3	75	56	-6	15	-13	-7	-17	24	-40	-3	4	-3	-4	-55	19	7	5	41	-36	11	-1	-32	-52	-9	-10	2	-21	6	3	50	-27	22	25	16	46	24	24	21	-2	20	-32	-4	42 -> J
-4	62	110	-10	35	-41	-15	-33	19	-48	-2	12	1	7	-56	25	23	19	54	-29	0	0	-58	-61	-6	-8	25	-24	7	1	59	-19	39	4	24	47	46	31	23	-9	-7	-22	-4	62 -> U
-5	37	54	-2	13	-14	-1	-6	19	-37	-2	-1	15	7	-51	23	9	20	27	-17	2	5	-40	-20	3	-8	11	-8	4	-3	36	-7	29	-11	13	57	21	5	10	1	7	-2	-8	20 -> U
-6	58	72	-2	10	-20	2	-21	20	-44	-6	11	9	3	-56	24	3	19	45	-25	-15	-4	-46	-36	5	-12	9	-23	4	-4	54	-19	32	8	9	56	28	24	16	-5	-2	-17	-5	39 -> U
-2	46	94	-13	23	-39	-7	-27	19	-43	-4	11	10	3	-48	36	11	26	42	-12	-11	20	-61	-30	2	-6	21	-10	3	-2	40	-7	45	-11	27	46	44	15	19	-9	-4	-6	-3	27 -> U
-4	41	71	-2	17	-19	-8	-15	25	-41	-7	8	16	-10	-52	24	9	4	43	-21	-4	3	-63	-28	6	-16	14	-11	4	0	38	-6	37	-15	21	57	33	17	17	5	-14	-8	-6	29 -> U
1	80	110	-5	35	-41	-8	-22	21	-59	-6	7	28	2	-73	38	12	18	54	-39	1	3	-53	-71	4	-12	0	-14	12	2	70	-25	37	13	15	77	42	24	21	9	-3	-23	-5	64 -> U
8	71	59	-12	18	5	12	-19	28	-45	-7	28	-2	-6	-34	17	15	0	49	-25	-4	-6	-39	-61	4	-5	0	-10	1	1	47	-26	32	21	2	37	41	27	21	-9	-2	-59	-12	49 -> J
3	64	48	-10	18	-4	-1	-18	27	-41	-1	5	-4	-3	-45	27	19	0	40	-35	-2	-2	-33	-45	0	-15	10	-22	-3	5	45	-19	34	15	24	35	33	25	15	3	12	-38	-7	37 -> J
-2	15	76	-6	18	-11	-1	-29	9	-22	0	19	-2	8	-11	19	22	19	28	3	-14	2	-53	-9	1	-16	24	-3	1	-3	16	-7	23	-27	25	23	46	16	21	-7	-15	-22	-6	20 -> U
2	49	63	-12	19	-19	-10	-22	22	-31	-1	4	-5	5	-44	22	11	1	37	-17	-5	-7	-31	-58	2	-7	1	-28	6	9	45	-15	19	19	15	23	33	23	10	-14	8	-31	6	34 -> J
-1	66	85	-3	24	-33	-5	-16	24	-48	-9	14	11	-2	-63	23	4	14	44	-26	-1	-8	-41	-48	-3	-7	11	-21	13	4	58	-22	33	11	15	52	41	20	13	15	-9	-20	-1	58 -> U
10	47	78	-11	24	-24	-4	-19	24	-52	-10	10	3	2	-41	18	8	6	48	-16	-3	-6	-42	-50	0	-6	10	-12	4	0	54	-17	33	15	7	37	50	25	21	-10	6	-39	-6	52 -> J
11	48	74	-28	19	4	-6	-30	24	-43	-1	6	-15	-3	-16	18	24	-1	45	-7	-4	-7	-51	-51	-7	-7	14	-2	-7	-4	42	-14	35	3	14	13	51	30	20	-13	-8	-59	-7	21 -> J
9	89	58	-7	12	6	4	-2	31	-60	-8	-7	-12	-15	-72	18	6	-6	59	-39	-4	-10	-28	-72	0	-5	9	-16	4	13	66	-33	30	48	-23	44	38	20	15	-13	14	-52	-1	54 -> J
3	55	38	-1	7	5	3	-14	20	-33	-7	-2	-3	-7	-39	12	2	4	41	-35	0	-7	-25	-43	7	-10	3	-6	4	9	49	-26	25	17	-1	37	25	14	11	0	-7	-22	3	32 -> J
---
6	-1	11	0	8	3	-14	-37	-41	-22	8	-2	7	-3	12	4	11	-23	3	-5	-1	-4	-27	6	-2	-15	30	21	-6	1	9	-18	-14	-42	29	3	3	-23	1	0	21	15	47	-28 -> V
0	-6	5	14	6	2	9	4	11	-7	-3	2	4	5	-12	-3	-8	1	-6	-6	-1	6	-5	-14	15	23	-4	7	15	-7	6	-1	-4	29	-3	-28	3	12	15	12	-2	-5	-16	1 -> Y
0	-3	-1	10	2	1	5	4	4	-4	-3	2	4	3	-7	-1	-4	-1	-3	-4	-2	3	-4	-8	9	14	0	2	6	-3	3	3	-5	17	-3	-16	-1	3	7	2	1	-3	-7	0 -> Y
-1	-4	0	6	0	4	5	0	9	0	-2	-4	2	2	-4	-3	-4	4	-3	-1	-1	3	2	-5	7	12	-6	-4	5	-3	1	4	2	20	-7	-8	2	8	6	4	-12	-4	-14	5 -> Y
1	-10	7	18	4	4	9	2	1	-13	-6	1	7	6	-9	1	-6	-3	-8	-9	-2	4	-9	-15	15	22	4	8	15	-3	5	-4	-8	27	2	-30	3	1	15	7	5	-8	-5	-5 -> Y
4	5	3	-7	2	-1	-11	-23	-26	-9	3	-2	0	1	13	5	9	-12	7	-1	0	-4	-10	11	-7	-19	17	13	-9	4	5	-10	-7	-35	16	16	1	-19	-6	-5	10	13	32	-14 -> V
1	8	1	-17	0	-3	-9	-23	-5	5	8	-1	-9	-3	10	-1	7	-8	4	7	5	2	3	13	-13	-18	-2	7	-6	-3	2	0	7	-32	10	31	-1	13	-10	1	-10	12	2	7 -> V
2	-1	5	2	4	-1	-4	-13	-8	-7	2	-1	2	-1	2	1	4	-8	0	-2	-1	2	-9	-1	1	2	8	10	2	-1	4	-7	2	-13	11	-2	-1	-3	1	4	6	5	13	-7 -> V
1	-7	3	13	2	1	7	9	14	-2	-1	1	2	3	-13	-2	-9	4	-8	-5	-3	4	6	-11	13	23	-7	2	13	-7	4	0	-1	29	0	-22	1	12	5	9	-4	-7	-20	4 -> Y
5	-7	10	12	8	4	0	-18	-8	-16	1	1	6	5	-8	-2	0	-12	-6	-8	-3	6	-15	-13	10	18	10	20	14	-14	12	-9	-6	5	15	-19	4	9	14	15	7	-1	5	-14 -> V
